Below are the code and all the weights of a small trained network. Each question names an input and a target symbol and asks about switching units off, where a switched-off unit gives its printed mean instead of its output.

import numpy as np


def w(rows, s, z=0):
    codes = np.array(rows[::2]) - 128.0
    scale = np.full(codes.shape[1], s)
    scale[-1] = z or s
    return codes * scale


def norm(h):
    return h / np.sqrt((h * h).mean(-1, keepdims=True) + 1e-5)


def f(y):
    return np.maximum(y, 0)


def softmax(a):
    e = np.exp(a - a.max(-1, keepdims=True))
    return e / e.sum(-1, keepdims=True)


def log_softmax(a):
    a = a - a.max(-1, keepdims=True)
    return a - np.log(np.exp(a).sum(-1, keepdims=True))


def net(x, mask):
    ids = ['βγζηλπφ'.index(c) for c in x.split()]
    T = len(ids)
    res = E[ids] + P[:T]
    u = 0
    for l in range(3):
        q, k, v = (norm(res) @ M[l].T for M in (Q, K, V))
        z = softmax(np.where(np.tri(T) > 0, q @ k.T / 2**0.5, -1e9)) @ v
        res = res + np.where(mask[u], z, O[l][:, -1]) @ O[l][:, :-1]
        u += 1
        y = f(norm(res) @ A[l][:, :-1].T + A[l][:, -1])
        res = res + np.where(mask[u : u + 8], y, B[l][:, -1]) @ B[l][:, :-1]
        u += 8
    return log_softmax(norm(res)[-1] @ U[:, :-1].T + U[:, -1])


Q, K, V, O, A, B = {}, {}, {}, {}, {}, {}
E = w([
[179,59,175,1,178,112,159,96,120],'β',
[127,12,44,109,85,136,118,138,191],'γ',
[206,123,83,43,79,88,129,131,132],'ζ',
[111,124,91,145,111,73,73,26,97],'η',
[104,59,200,182,83,20,108,83,193],'λ',
[225,156,194,148,9,207,116,81,121],'π',
[126,206,225,64,119,90,82,214,156],'φ',
],0.0025)
P = w([
[66,114,83,84,59,110,246,102,134],'0',
[111,122,79,76,66,84,208,94,151],'1',
[139,134,88,79,69,75,185,102,152],'2',
[148,127,91,87,78,87,159,105,147],'3',
[161,126,114,92,88,84,135,110,157],'4',
[162,117,123,95,95,92,118,121,149],'5',
[161,119,128,103,93,101,97,132,147],'6',
[177,125,143,113,100,111,81,139,141],'7',
[166,115,153,127,102,120,62,138,132],'8',
[163,111,166,134,105,136,48,151,131],'9',
[162,93,177,155,112,151,31,158,114],'10',
[162,100,187,162,118,154,22,163,110],'11',
[168,96,200,171,132,170,1,161,97],'12',
],0.0026)
Q[0] = w([
[218,132,181,136,44,33,2,100,149],'L0H1',
[237,42,89,41,48,117,74,133,182],'L0H1',
],0.0051)
K[0] = w([
[179,123,241,186,151,171,2,184,166],'L0H1',
[120,119,153,224,175,115,4,129,42],'L0H1',
],0.0044)
V[0] = w([
[87,193,239,158,57,110,87,100,109],'L0H1',
[136,197,132,74,116,153,164,215,250],'L0H1',
],0.0019)
O[0] = w([
[109,88,57,2,210,79,161,45,113,249],'L0H1',
[104,190,95,117,72,204,151,131,243,124],'L0H1',
],0.002,0.0017)
A[0] = w([
[133,119,98,140,149,122,116,129,153,101],'L0N1',
[171,242,25,205,183,215,182,129,168,29],'L0N2',
[120,122,116,109,126,121,111,155,146,138],'L0N3',
[144,117,148,122,126,113,118,126,97,119],'L0N4',
[112,153,151,127,150,130,101,164,139,117],'L0N5',
[9,249,10,242,246,252,254,246,25,4],'L0N6',
[8,247,247,249,248,251,253,249,8,2],'L0N7',
[110,182,141,126,147,120,155,159,168,119],'L0N8',
],0.0057,0.0055)
B[0] = w([
[142,104,117,87,118,150,100,132,121,135],'L0N1',
[239,88,15,10,77,44,113,65,157,128],'L0N2',
[142,126,152,129,126,111,114,109,109,246],'L0N3',
[118,141,138,122,118,118,124,102,143,250],'L0N4',
[146,124,125,133,115,115,100,157,92,180],'L0N5',
[246,241,8,3,7,34,12,19,235,128],'L0N6',
[13,250,9,10,8,6,9,12,9,128],'L0N7',
[118,152,113,61,95,105,113,124,108,188],'L0N8',
],0.0058,0.0015)
Q[1] = w([
[98,228,90,179,240,248,251,253,139],'L1H1',
[24,190,29,217,231,118,188,210,90],'L1H1',
],0.0055)
K[1] = w([
[48,116,32,71,135,63,253,71,176],'L1H1',
[122,119,114,98,73,155,245,82,195],'L1H1',
],0.0055)
V[1] = w([
[92,94,50,174,128,91,144,58,253],'L1H1',
[56,108,130,83,154,41,63,147,106],'L1H1',
],0.0029)
O[1] = w([
[48,132,165,97,165,158,5,67,105,79],'L1H1',
[78,191,60,195,75,59,94,174,97,253],'L1H1',
],0.0027,0.0024)
A[1] = w([
[138,96,161,175,255,250,248,105,13,2],'L1N1',
[108,158,141,97,210,128,104,92,77,137],'L1N2',
[143,109,78,169,164,128,78,91,153,119],'L1N3',
[119,87,74,142,145,107,161,117,126,141],'L1N4',
[99,143,69,114,131,105,110,156,96,111],'L1N5',
[147,134,126,104,166,118,105,106,105,91],'L1N6',
[81,134,140,131,147,82,121,115,104,114],'L1N7',
[152,150,182,90,127,161,152,167,149,145],'L1N8',
],0.0045,0.0049)
B[1] = w([
[38,240,111,2,9,234,22,28,31,128],'L1N1',
[111,115,131,103,130,183,76,83,120,214],'L1N2',
[109,117,121,91,124,173,129,168,103,255],'L1N3',
[142,135,131,115,151,131,162,168,124,228],'L1N4',
[117,126,87,110,137,169,120,151,98,243],'L1N5',
[171,135,113,103,116,97,129,157,96,169],'L1N6',
[153,149,141,98,127,164,116,129,135,242],'L1N7',
[130,125,113,119,108,133,73,152,142,240],'L1N8',
],0.0055,0.0014)
Q[2] = w([
[19,210,221,243,234,197,252,201,203],'L2H1',
[245,20,122,27,2,41,30,223,113],'L2H1',
],0.0053)
K[2] = w([
[54,152,2,8,113,175,216,65,138],'L2H1',
[224,145,193,237,129,171,3,230,86],'L2H1',
],0.0042)
V[2] = w([
[241,127,1,55,67,201,61,143,73],'L2H1',
[189,21,46,46,199,30,142,102,64],'L2H1',
],0.0021)
O[2] = w([
[92,178,122,188,240,173,218,89,144,254],'L2H1',
[31,140,65,204,133,250,44,110,149,168],'L2H1',
],0.0025,0.0036)
A[2] = w([
[140,128,118,139,228,143,137,131,59,123],'L2N1',
[101,175,112,67,71,148,152,87,145,142],'L2N2',
[182,105,179,120,119,112,163,69,144,150],'L2N3',
[81,154,49,136,213,124,117,89,38,126],'L2N4',
[95,157,81,176,87,205,119,135,121,124],'L2N5',
[4,166,185,232,191,138,186,210,51,3],'L2N6',
[105,189,117,110,209,101,132,87,45,127],'L2N7',
[125,118,176,130,192,246,96,69,140,112],'L2N8',
],0.0035,0.0051)
B[2] = w([
[124,152,109,133,125,111,168,116,155,167],'L2N1',
[153,136,149,168,140,125,102,151,116,253],'L2N2',
[113,149,118,118,173,138,159,142,135,191],'L2N3',
[117,146,99,141,167,100,167,149,85,247],'L2N4',
[140,161,158,177,115,117,130,139,155,184],'L2N5',
[184,186,2,160,35,15,188,105,157,128],'L2N6',
[153,128,135,143,145,85,143,152,89,207],'L2N7',
[99,116,146,114,164,167,149,64,159,194],'L2N8',
],0.0054,0.003)
U = w([
[195,86,230,19,211,151,214,56,131,111],'β',
[54,17,49,123,112,230,159,196,171,64],'γ',
[218,180,88,148,59,36,217,217,151,249],'ζ',
[47,163,61,213,231,124,118,66,22,103],'η',
[34,63,215,219,89,54,115,72,221,131],'λ',
[181,198,176,227,91,245,139,47,204,35],'π',
[83,141,183,28,41,111,3,157,81,154],'φ',
],0.005,0.0018)

Each question gives the input, a string of symbols that net reads in full, and the target symbol t.
The units are the heads (2 rows each of Q, K, V and O) and the neurons (one row each of A and B). Each row of codes is followed by its name. A weight is (code - 128) times the scale printed after its matrix; where a second scale follows, it is the last column's (O, A, B and U).
mask holds one flag per unit, layer by layer, with each layer's heads first. A switched-off unit (its flag False) gives its mean, the last column of its rows in O or B, instead of its output. The means were averaged over made-up inputs and are rounded, as every weight is.
A unit's drop is (log p(t) with every unit on - log p(t) with that unit switched off) / (log p(t) with every unit on - log p(t) with every unit switched off).
The circuit of an input: a set's keep is (log p(t) with only the set's units on - log p(t) with every unit switched off) / (log p(t) with every unit on - log p(t) with every unit switched off). Starting from the 12 units with the biggest drops (on a tie, the unit counted first), units are removed one at a time, each time the one whose removal leaves the highest keep (on an exact tie, the one counted first), for as long as the keep stays at least 0.8.
circuit, biggest first: the units of the circuit, biggest drop first
unit that matters most: the unit with the biggest drop
k most important neurons: the k neurons with the biggest drops, biggest first
k most important neurons of layer l: the k neurons of layer l with the biggest drops, biggest first
drop when u is switched off: that unit's drop, to one decimal
input λ λ η ζ, target φ: unit that matters most -> L2H1
input ζ λ ζ ζ β λ η ζ π ζ, target β: circuit, biggest first -> (L1H1 L2H1)
input φ π ζ η η ζ β ζ γ φ π, target ζ: 2 most important neurons -> (L0N5 L2N8)
input λ β π λ π φ β γ β η φ β η, target ζ: circuit, biggest first -> (L1H1 L0N5 L2N8)
input η π λ ζ η λ ζ λ γ, target φ: circuit, biggest first -> (L2H1 L1H1)
input ζ ζ π η β β λ φ ζ β φ ζ π, target ζ: circuit, biggest first -> (L1H1 L2H1)
input η φ η η γ, target η: 2 most important neurons of layer 0 -> (L0N8 L0N3)
input η γ λ φ, target φ: circuit, biggest first -> (L0N8 L2N4)
input ζ η φ ζ η η η λ η η π, target β: circuit, biggest first -> (L2H1 L1H1 L2N8)
input ζ β β λ η γ ζ β β π π η λ, target β: 2 most important neurons -> (L1N8 L2N3)
input λ η η φ η β, target ζ: circuit, biggest first -> (L1H1 L2N8)
input γ φ η λ λ γ φ η γ η λ γ β, target φ: circuit, biggest first -> (L2H1 L1N8)
input ζ ζ φ φ ζ η η ζ π λ λ ζ φ, target ζ: 2 most important neurons of layer 1 -> (L1N2 L1N3)
input η η η β η η β, target η: 2 most important neurons -> (L2N4 L1N6)
input η η π ζ β η η η η π η γ, target β: 2 most important neurons -> (L1N8 L0N3)
input β γ η η η ζ η π φ β, target ζ: 3 most important neurons -> (L0N5 L2N8 L1N2)
input π ζ φ β λ η ζ π π ζ η π λ, target β: 2 most important neurons -> (L2N3 L1N8)
input η ζ ζ η λ, target φ: unit that matters most -> L1H1
input ζ π β β ζ, target π: 2 most important neurons -> (L2N4 L2N7)
input ζ ζ π, target β: most important neuron -> (L2N3)
input η γ η η γ, target η: 2 most important neurons of layer 2 -> (L2N4 L2N5)
input η η γ η φ β φ η γ φ η γ, target ζ: 2 most important neurons -> (L0N5 L2N8)
input ζ ζ ζ η η ζ β η η λ, target φ: 2 most important neurons of layer 1 -> (L1N7 L1N3)
input η λ ζ ζ, target φ: 2 most important neurons -> (L2N4 L1N5)
input λ η β φ λ η η η γ ζ ζ, target π: drop when L2N3 is switched off -> 0.0
input φ β φ β φ ζ ζ η β λ β, target φ: drop when L2N4 is switched off -> 0.1
input ζ β φ β γ η η ζ λ η η φ η, target ζ: drop when L0N5 is switched off -> 0.1
input β λ γ β η ζ ζ, target η: drop when L0H1 is switched off -> -0.1
input ζ β ζ β β η φ β η π η, target β: most important neuron of layer 2 -> (L2N8)
